Each row is followed by its class; each block has classes of its own.
[  8  16  15  -9  -9   6  17 -18 -12   4 -23   1  -5   3  10  -8 -28   8
   4  20 -48   2 -11  15 -27 -32  35 -11 -12  11   3   4 -11   0]	Q
[  6  20   2  -8   4   4   0  17  32 -12   1  -1  -7  -4  51  12 -15   8
  -3  -7   3  25   0  33   6  21   5   5  -8  17   8 -11 -18  -2]	S
[  9   6   5  -5  18  13  23  14   1   8  11  -3  -8 -10 -17   6 -26  13
   4  10 -50  30  10  25  28   5  -3   4  -5  -2 -12 -30  13  -4]	S
[  3   2   2  -2  -9  10 -15  -1   1 -15  -4 -10  -2  -3  25  22 -15   6
  -4  -4 -53   2   4 -12  -1 -40   3 -13 -29   8 -10   0  -1  -6]	Q
[  1  18   1  -2   8  -1 -33   3  39 -34  14 -11   1  -1  57   6   5  -2
  -3 -27  -4  35  -9  12  10   5 -13 -21  -3  -4  -4 -14   5 -10]	S
[  9  10   6  -5  13   3  -7  22  22  -8  13 -15   4  -3  22   1   2  -2
  10 -15 -20  41  -9  24  24  -3  -8 -12  -8 -10 -14 -15   8  -7]	S
[ 17   2  -1   2   0   5   8   3  20 -16  -4  -9  -3 -17 -25   1  -4   0
   7 -18 -29  33   9  -4  -6  -3   6 -20 -18   0  -5  -5  -4  -3]	S
[-13  16  -4  -9   3  14 -15   4  16 -15 -12  -8  -7 -13  45  19 -16  13
  -1  -5 -60  27   3   9  -2 -35   4 -15 -33   8   0  -2  -5  -2]	Q
[  1  -3   6 -19  21   3  20  13   8  25  10  -9  18   3  20   5  -1  -6
  10  -8 -12  22 -14  31  17  45   3  -1  27 -12 -12  -5   4  -3]	S
[ -2  13  10  -4  -3   6 -15 -11 -16 -10 -12   2 -11  -5  21  10 -17  25
  -2  24 -60 -10  14   8   2 -60   4   2 -23  19   8  -2  -6  -5]	Q
[  5   8  -7  -5   2   4  20   4  -1   0  -3   0  -1  -5  12  13 -10  14
  -9  12 -31  15  29  13  12   7  14   3 -13  16  -5  -4  -4   2]	Q
[  1  -2   2 -11 -17   8   8  -3  -6  10 -15 -11  -1   7   8  31 -18  -2
   9   5 -60   2  -6 -19 -12 -24  18  -9 -17   3  -5  16  -7   8]	Q
[  1  -4   8  -9   9  -1   8 -11  -2   2  -3  -8  -7   4  -3   2  -1  -2
   2   2 -18  13  -2   3  -7  29   4  -6  -2  -8  -6  -3   1   1]	T
[  8 -10  11  -5  11   1   7 -31 -21   5   0  -2 -15   6 -19   6 -18  -2
   3   9 -49  -3 -26 -19 -11  -6  -2  -5   2  -4  -3   4   6   6]	Q
[  2   9   0  -6  -4  12 -11   6  16 -16  -8 -12  -8  -6  33  26  -7  -3
  -4  -7 -41   3   6  -3   2 -22   4  -3 -23   4 -10   4 -11  -4]	Q
[ -3   3   5   1  12   2 -11 -25  -1 -26  -2  -6  -5  -6  -1  10 -17   0
  -8  -7 -36   5 -11 -25  -6  -3 -27 -13  -5  -2  -6 -22  17   0]	Q
[ -3  11   3  -9  13   2  10   2   2   3  -2  -2  -1  -1  25   6  -2   5
  -4  10 -23  16  -9  15   0  16   2   5  -3   5  -2   4   5   5]	S
[-13  -7  -2 -13   9   6  28 -12 -10  17  -4  -5  -3 -12  10  17 -17   1
  -5  10 -34  -2  -2   2  11  30  11   4  -7   3  -6   8   3  14]	T
[  5  -2  -3  -8  12   4   2  15  50  -6   4  -8  -2   5  37   0   6   3
   5 -19   2  43  -9  30   2  44  -6 -13  -2  -9 -21 -16  -3   3]	S
[  8  12  -1  -7  12   4  -2  14  38 -19   3  -3   8  -9  48   5   6   2
 -15 -16  22  33  -4  26 -10  47  -7 -16 -11  -1 -12  -7   2   6]	S
[ -5  -9   6  17  12   1 -19 -23 -14  -8  -6  -1  -2  -6  35   9 -19   4
 -24  10 -31  -9   5 -11  -5 -12  -1  -7  -9   9  -4   7  13   2]	Q
[ 15  -6   6   9  15  40 -14   7  24 -18  -1  -5  -6  -8 -26   0  -4  -6
 -12 -19 -23  40  12   2  -2  15 -13 -34  -9 -11 -23 -14  11 -18]	S
[ 17  20   4  -4   6   6  11  20  23  -7   9  -2 -10  -3 -19   1  -3   9
  -2  -7 -33  28   6  10  12  -4   5 -16 -22   0  -6 -11  -9  -4]	S
[  0  13  -7 -10  -8   6  -7   7  18 -13 -11 -10   2  -6  32  25  -6  -2
  -3 -11 -29  14   5  -3  -1 -10   9 -14 -26   4  -3   7  -8   5]	Q
[ -5  26   1  -9   4   4 -14   6  22 -12  -3  -3   4 -12  60   1   5  12
  -7   3 -11  15  -1  30  -3  -8   5   1 -13  14  10  -7  -7   1]	Q
[  1   5  16  -4  29  -2   3 -37 -10  -5   6  -1   4  14 -17  -9  -7   2
   4   1  -9  16 -31  -5  -5  26 -12  -2  14 -12 -14 -17  17   0]	T
[  4  14  -2 -11  25   2   9  19  30   0  17 -13   1  -3  46   0  -3   2
  -2   4   4  24  -2  26  26  36 -11   2  -6  -3  -5 -14  -2   3]	T
[ 10  14   2 -17  13  -2  18  13  12   4  15   3 -10  -1  -6   1 -10  10
  19  -6 -40  33 -10  21  31  14  -2   4  -6  -1 -10 -26   0  -9]	S
[  6  14   5 -10  12   8  14  10  18   6   7  -3   1 -13  20   0  -5   2
   2  -2 -14  27   6  24   8  27   4  -3 -20   3  -1 -13  -1  -2]	S
[  9  14  -2 -13   3   9  12  14  19  21   2   3   3  -4  43  10  -3   7
  -5   1 -12  16   9  34  11  15   8   6  -8  11  -2 -11  -1   2]	T
[  9   7   2  -7   9   2  17 -19  11   1   0   4   1  -2   7  -3  -1  -1
  -4   0  -1  17 -15   5 -11  40   3   1   2   4   0  -4   4   6]	S
[ 13   6   7  -5  19   9  21   8  10   2   3 -18  -4  -1  -9   7 -13   3
   5   3 -42  27  10  17  13  21   0  -5  -8  -3 -16 -10  -3  -3]	T
[ -1  11   2   0  13   4 -17  -5  30 -24  10  -5  -2  -4  38   8  -1  -1
  -5 -19   5  22 -13  -5   6  24 -13 -11  -6  -1  -9  -7  13   7]	T
[ -2   7  12 -12  18   4 -19 -11  18  -4  10  -6   7  -3  53   6  -2  -9
   1 -13  -8  17 -30  15  -2  25  -2  -9   4  -4  -2   1   8   7]	Q
[ -7  12   3  -5   3  15 -14  -1  -7  -7  -4 -10  -2  -4  24  16 -20   5
  -9  -6 -41   1  14   3  -2 -27  -1  -3 -18  12   4  -3   0  -4]	Q
[ 12  10   4  -2  -1  10  -7   0  -3 -11 -15   1  -1  -9  23   5  -9  22
 -13  14 -27   1  13  19 -10 -20   9   4 -22  21  12  -8  -6  -1]	Q
[-19   2   2 -16   8   4   6 -11   5  20   6  -5  -8   5   7   7  -3  -3
   7  -3 -26  16 -26   5  -9  16   2  -5   1  -5 -17   1   1   8]	T
[ -1  19   3 -12 -10   9  -6  12  14  -3 -10   2   0   0  31   1   4   7
   3   8 -40   6 -16  17  -5 -30   8   8  -2   8  11  -5  -7  -1]	Q
[  3  -4  -4   3  18   7  18  -3  29 -17  -1  -8  -3 -19 -29  15   0 -23
 -22 -22   8  32   4 -19  -5  60 -10 -26 -14 -26 -15 -10   3   9]	S
[ 13   5   8   2   0  13 -14   6   8 -11  -5  -6   1  -7  11  11  -5  -9
  -2 -11 -38  29  -3  -5  -7 -21   0 -26 -19  -2  -9  -1  -4  -7]	Q
[  9  12   6 -10   4   8 -16   1  26 -19  -6   4   3 -10  35   8  -1  -2
  -6 -13 -22  29 -15   7  -1   4  -4 -19 -25   0 -12   4  -4   0]	S
[ -3  17   6  -9   6   0 -20  -1  22 -19  12  -9  11  -8  12  13 -10   5
   8 -14 -33  21 -13 -13   7 -24 -16  -9 -13   3  -7  -8   1  -8]	S
[ 14   7   7  -9   6   5   6 -21   6  13  -2  -5  -6   3 -11   1 -10  -3
  10  -8 -34  30 -22   2 -10  23  -3 -15  -4  -4  -8 -18  -7   0]	S
[  0   2   5 -13  23  13 -16  13  16  -4   4  -8   6  -4  60  23  -9  -9
  -3 -12 -31  23  -9  16  16  28  -9  -9  -5  -5 -18  -1  13   5]	T
[ 16  -1   2 -14   5   8  18  -1  11  10   1  -4   1  -5  23  11  -4  -6
   6   5 -28  21  -7  12   0  36   4 -12   1  -7 -13   5  -3  11]	T
[  3   6  -2 -10   0  11  13  15   8   9  -5  -9   3 -10  17  12  -8   3
   4   1 -43  18   9  19  25  -4   7  -2  -1   3  -6  -2  -4   1]	Q
[  8   9  -9  -8   7   5   5  17  20  -1  -6   2   1 -10  32   0  -4  10
  -5   1 -16  33  15  41  21  16   6 -10  -7   2 -11 -15   5  -1]	T
[ 10   7   3 -19  -7  12  15  16   3   9 -13 -11   2  -2  15  22  -6   7
  -2   5 -56  15  17  18  -9  -3  24 -11 -21  12  -4  10 -14   7]	Q
[ -2  19   4 -16  -8   4 -11   2   2   3  -2  -3  -2   1  34  21  -5  10
   6  14 -58   3 -10   8   7 -48   9   6 -14   5   5  10  -3  -2]	Q
[  5   5  10  -7  14   0  -4   3  16  -8  -1   0  12  -2  13   1  -8  -3
   0  -8 -24  27 -14  13   1   9  -7 -13 -12  -6  -5 -12   9  -1]	S
[ -1  17  10   6  -5   5 -40 -59  11 -53 -29   7  -2  -2  22  -6   3 -11
 -20  -6 -11  -8 -23 -34 -60 -32  -2 -25 -22  21  11   1  -4   0]	Q
[  0  11 -12  -6  28   0 -23  19  35 -19  18  -8   0  -3  60   8  -7  -9
   6 -23   7  30 -29  17  28  19 -23  -9   3  -7  -9 -12   5 -17]	S
[  5  14  -2 -12  12   2  -9  -3  23 -10  15   1   0  -6  34   0  -5  -4
   5 -18 -31  30 -32  -5   7   7  -8 -12  -3  -9 -10  -9  -2  16]	S
[  6   4   0  -3   1   4 -15  -9  20 -24   2 -12  -1  -5  16  14  -8  -6
   8 -26 -20  25 -18 -17   3  11  -8 -27 -15  -4  -9  -7  -8  -2]	S

Next block, with new classes.
[-15  -2   1  17  -6   8  -6 -11 -16  -9   2  -2   8   8   8  -4  14   2
   4  -4   5   0   9  -7  -7 -10  16  11   5   9   0  11 -15   0]	W
[  4  44 -13   6  -8 -10  -4  -7 -21   3  -3   9 -13 -12  16  13  11  26
  -9  21  -7   8  16  -4   6  -4  -5  11 -26  14 -14   2 -18  -4]	V
[-32  20 -12  29 -22  10  -6  -1 -19   0   1   4  -1  18  -9  17  34  -9
  -2 -20   7  -5  14  -6 -24  -8  11  14  -8  14  -2   1 -27   4]	W
[ -3  37 -20   7  -3 -19   2 -12 -14   5   3  -8  16 -13  12  19 -16  16
  -9  24   0  15   7  -1  14  17   2  17  -5  26  -9  -8  -1 -10]	C
[-37  29 -38  52 -20  -1  -8 -10  -7  -2   1 -10  20   8  -9  42  13   3
 -15 -10   9   1   0  -3 -21   7  12  21   2  20  -8  -6 -14  -3]	W
[ 17  17 -20  11  11  -5   0 -17  -5  -9   2 -20  20 -10  10  -1 -25   8
  -2  19   9   4 -15  -2  -3  -6  15  27   5  10  -7   6  -2 -18]	C
[ -2  11   6   1  -7 -11  -4  -1 -14   0  -2   2  -6  -8  12   7 -10   8
  -3  10  -3   5  15  -1   7   8   2  -5   0  11  -7  -5  -1   3]	V
[  1  -4   4  11   7   2   5  -5  13   3  -2  -7   7 -15  13 -19 -21   6
   0  20   4  -3  10  10  12  18  -1 -14   6   6   0  12  17   1]	C
[  8  59 -25  -5 -10 -17  -4  -1 -28   1   8   8 -12 -13  17  11  -9  20
   4  28  -5  10  -4  -9   8  -1   9  29 -14  10 -17  -3 -26  -5]	V
[  4  48 -15   9  -8  -7  -5 -11 -21   5   6   1 -12 -11  19   7   5   8
   1  21  -5   9  14 -10  15  -5  -3  24 -21  18 -12   3 -21  -7]	V
[ 10  13 -25  11   9  -1  11 -16  13  -3   7 -18  19  -5   6 -12  -9   3
  -2   4   6   3 -11  -2   3   6  -3  20   1   9  -3  -2   5 -18]	C
[-13  12  -2  13  -7   1   5  -8   9  -5   5  -6   7 -14  23 -37 -20  10
   4   5   4  -2  -2   6  -6   9   9  -2   3   2  -4  11   3   4]	C
[  2  37 -15  22   3  -8  -2 -22 -13  -2  -2 -16  16 -17  15  10 -20  13
  -2  29   5   6   8   1  11  11   4  24  -4  32 -15   3  -2 -16]	C
[ -7  59 -46  29 -12  -4   7 -23 -12   9   8 -20  30 -18  19  12 -41  27
   2  36   2  15  -3  -4  18  36  11  37  -5  42 -23   0  -7 -15]	C
[ -9  21 -16  17  -4   4   1 -13  -6   4   0 -11   8  -7  13 -13 -14  16
   3  17   5  -5  -3  -3  -1  10   4  12   5  12   1  13  -3  -5]	C
[-35  18 -10  24 -23   5 -13  -8 -11  -4   0  -9  21  15  -7  27  18  -4
  -5 -17  12   1   9  -5 -16   3  10  18   7  20  -3  -3 -15   1]	W
[ -5   0  -3  20  26   0   0 -18   4  -8  -4 -22  20  -2   1  -4 -19   2
   2   7   8   4   3  -4  11   5  -3  11  14  18   0   4   8  -9]	C
[  8  16  -8  23  -7 -12  -9 -15  -4  -3   3  -7  16 -10  12  -8 -20  16
  -2  13  -4   7   5   6  15  12  -7   1   2  18  -5   4   4 -11]	C
[  8  25   1  -6  -2  -8   4   3  -9   4   0   2 -11 -15  18  -6  -1   4
   3  19  -6   1   3  -1   7  -1  -2   5 -18   2  -9   0  -5  -5]	V
[-22  53 -14   6 -18  -7   9  -3 -21  12  -1  -3   4 -11  19   4  -6  18
  10  24 -11   7  13   0   9  18   3   6 -12  21 -11  -3 -13   8]	V
[  8  12  -1  16   0  -8  -7 -12  -7  -6  -5 -11   4  -6  10   7  -5  10
  -7  11  -5   4   7   1  11  -3  -5  11  -4  13  -5  -4   0 -15]	C
[  5  14 -17  25   1   0   0 -15   8  -3   4 -10  18 -13  16 -22 -17  14
  -2  14   6   1  -6   7  -4  16   0  10   5   7  -5  10   4 -13]	C
[  0  13  -7  14   5  -4   4 -12   1  -3   0 -19  18  -7   4  -5 -18   9
   1  13  11   2   4   0  11   9   6  19   9  21  -3   4   3 -14]	C
[-13  28 -12  -5   3 -11  11   3 -20  20  -6   4 -19 -18   8  21  -3   5
  -3  26  -4   6  18   1   2  25  13  -2  -2  19  -7  -2 -14  10]	V
[  0  34   0 -10  -1 -18   2  -3 -20  10   0   6  -9 -15  20   4 -10  15
   0  19  -5   9   7   1   5   7  13   6 -15  11  -6  -6  -6   2]	V
[  0   8   4   7 -11   2   1   0 -14   1  -8  16  -6  -4   1   1   5   8
   2  12 -11  -3  12  -3  13   2 -19 -12  -8  -2  -5   4  -3   0]	V
[-11  40 -35  20  -8  -7  14 -10  16  -1  13 -20  27 -16  10 -10 -27  13
   5   3   7  10 -17  -2  11  22   1  23   3  21 -10  -5  -1 -16]	C
[-11  36 -16  15  -2  -6  -6 -15 -19  -4  -1  -9   3  -5  11  20  -1  11
  -8  15   9   6  22  -3  -9   4  18  25  -3  24  -5   2 -10  -4]	W
[ 24  -3  13  13  19 -17  -5 -10   7  -5  -2 -21  -1 -19  18   0 -22   9
 -14  19   4   2   8  10  10   3  -3   3  -4  14  -2   4  10 -17]	C
[-16 -14  17  16  -1   9  -7  -7 -12  -8 -12 -12   5  17  -6   9  15  -5
  -4 -15  13  -2  22  -1 -18  -6  10   0  10  13  10   7   3   5]	W
[-10  24  14  11 -13  -5  -9  -1 -13   6  -5   8 -16   0  10  19  24   2
  -2  -2  -9   3  28  -3  14  -2 -27  -1 -24  21  -7  -3 -14   3]	V

A new block, with new classes.
[ 20  -3  -8  14   4   1   0  19  -7  -4  22  10 -28   0  21 -11  20  12
 -12 -44  17 -15  25 -20  -9 -11 -11   5  54  -5   6 -25  12   5]	N
[  0  -4  10   5   5  -8 -17  23  -2  -6  -3  11 -18   2   8 -13   4   3
   7  -2  11 -14  11 -15  -9 -12 -12   3  13   3   1   7 -10  -6]	N
[-15   1   6  -8 -12   8  13   9   3  13   6  -6   7  -3 -10  -8  -6   4
  11  15 -17  -3 -23  11   0   3  -6   2 -18   2   6   0   4  -5]	L
[-65  -1  23 -18  27  -3 -18  32 -16   4  -1   5  32  52 -12  -3 -24  -4
  24  99 -32 -10 -66  17  31  -2 -23 -11 -99   2 -32  16 -46  -5]	L
[-35   0  15 -12  12 -10  -6   8 -19   6  -6   4  25   7  -5 -12 -12  -5
  22  55 -16  -8 -30  10  11   6 -12  25 -59   0 -13  23 -24  -9]	L
[ -7   7  -7   9   6 -11 -45  33 -16  -7   9   6   1   1   4  -5   0   6
  -3  22  -6 -11 -14   1  14   2 -14  -7 -48  -7  -9   9 -17  -2]	L
[-16   3  -1   3  25 -37 -39  68  -5  -8  19  21  13   7  14  -9  -9  -7
   9  40  -9 -15 -41  -1  14   3 -31   1 -73  -2  -6  -8 -32  -4]	L
[-31  -3  15  -9  14   2  11 -13  -8  11  -4   0  29   0  -2  -9 -20   2
  16  40 -18   5 -13  13   1  -6   9 -19  -6  -3 -15  14   3  -3]	L
[-21  -8  20  -2  15  -3   9  -9  -2   4 -10  -1 -11   9   1  -7  -7   4
  18  21  15  -3   0  -1 -11  -5  -2 -10   7  -5  -7  18 -11  -4]	N
[  2   1   8  -8  -9   0  13 -30   8   5  -4  -7  10 -17  -4   5  -7  10
   6   0  -9   2  10  14  -3   0   5   8   7   4   3  -1   8   0]	L
[  2  -4   5  18   9   4 -13  17  -4   1  -5   8 -24   4  13 -41  -1  23
   4  12   8 -12 -12   0  -4  -1   7  -3   6  -3  -9  -7 -16  -5]	N
[-35   3  21  -5  16  -6 -16  32 -22   3  -7   3   9  20   9  -6 -14   3
  26  63  -5 -28 -35   5  -6  -5 -11  -5 -61  -2 -26  44 -31 -16]	L
[ 38   0   9 -16 -31  23  25 -35   9   6 -15 -16   6 -22 -22   3  -2   2
  -6 -13 -12   5   4  15   1  -2  18  -7  44   9   6 -15  20   1]	L
[-23 -21  15   6  21  20   1  -3   7  -1  -3  16  -8   4   0 -13  -8  12
  19  41  -1  -6 -24  32  -3  -1  -3   5 -12  -8 -20  21 -13  -7]	N
[-31  -7  15 -12  24  -9 -16  23 -11   1   6  10   9  13   5 -11  -7   1
  23  56  -1 -16 -35   2   6   2 -24  -2 -56  -1 -27  11 -17 -11]	N
[  2   1   0   2  15  -5  10   4  -7  -4   7   1 -16  -5  -5  -6  -1   2
  -3  -8  17 -10  11  -8  -3  -7   5   0  27  -4 -23  -5   3  -3]	N
[ -7   5   9   2  13   3 -12  40 -10  -5   2  13  -8   0   6 -16  -1  25
  -1  32   6  -7 -13  -7   6   3 -17  -1 -16 -13   2  -8 -14 -10]	N
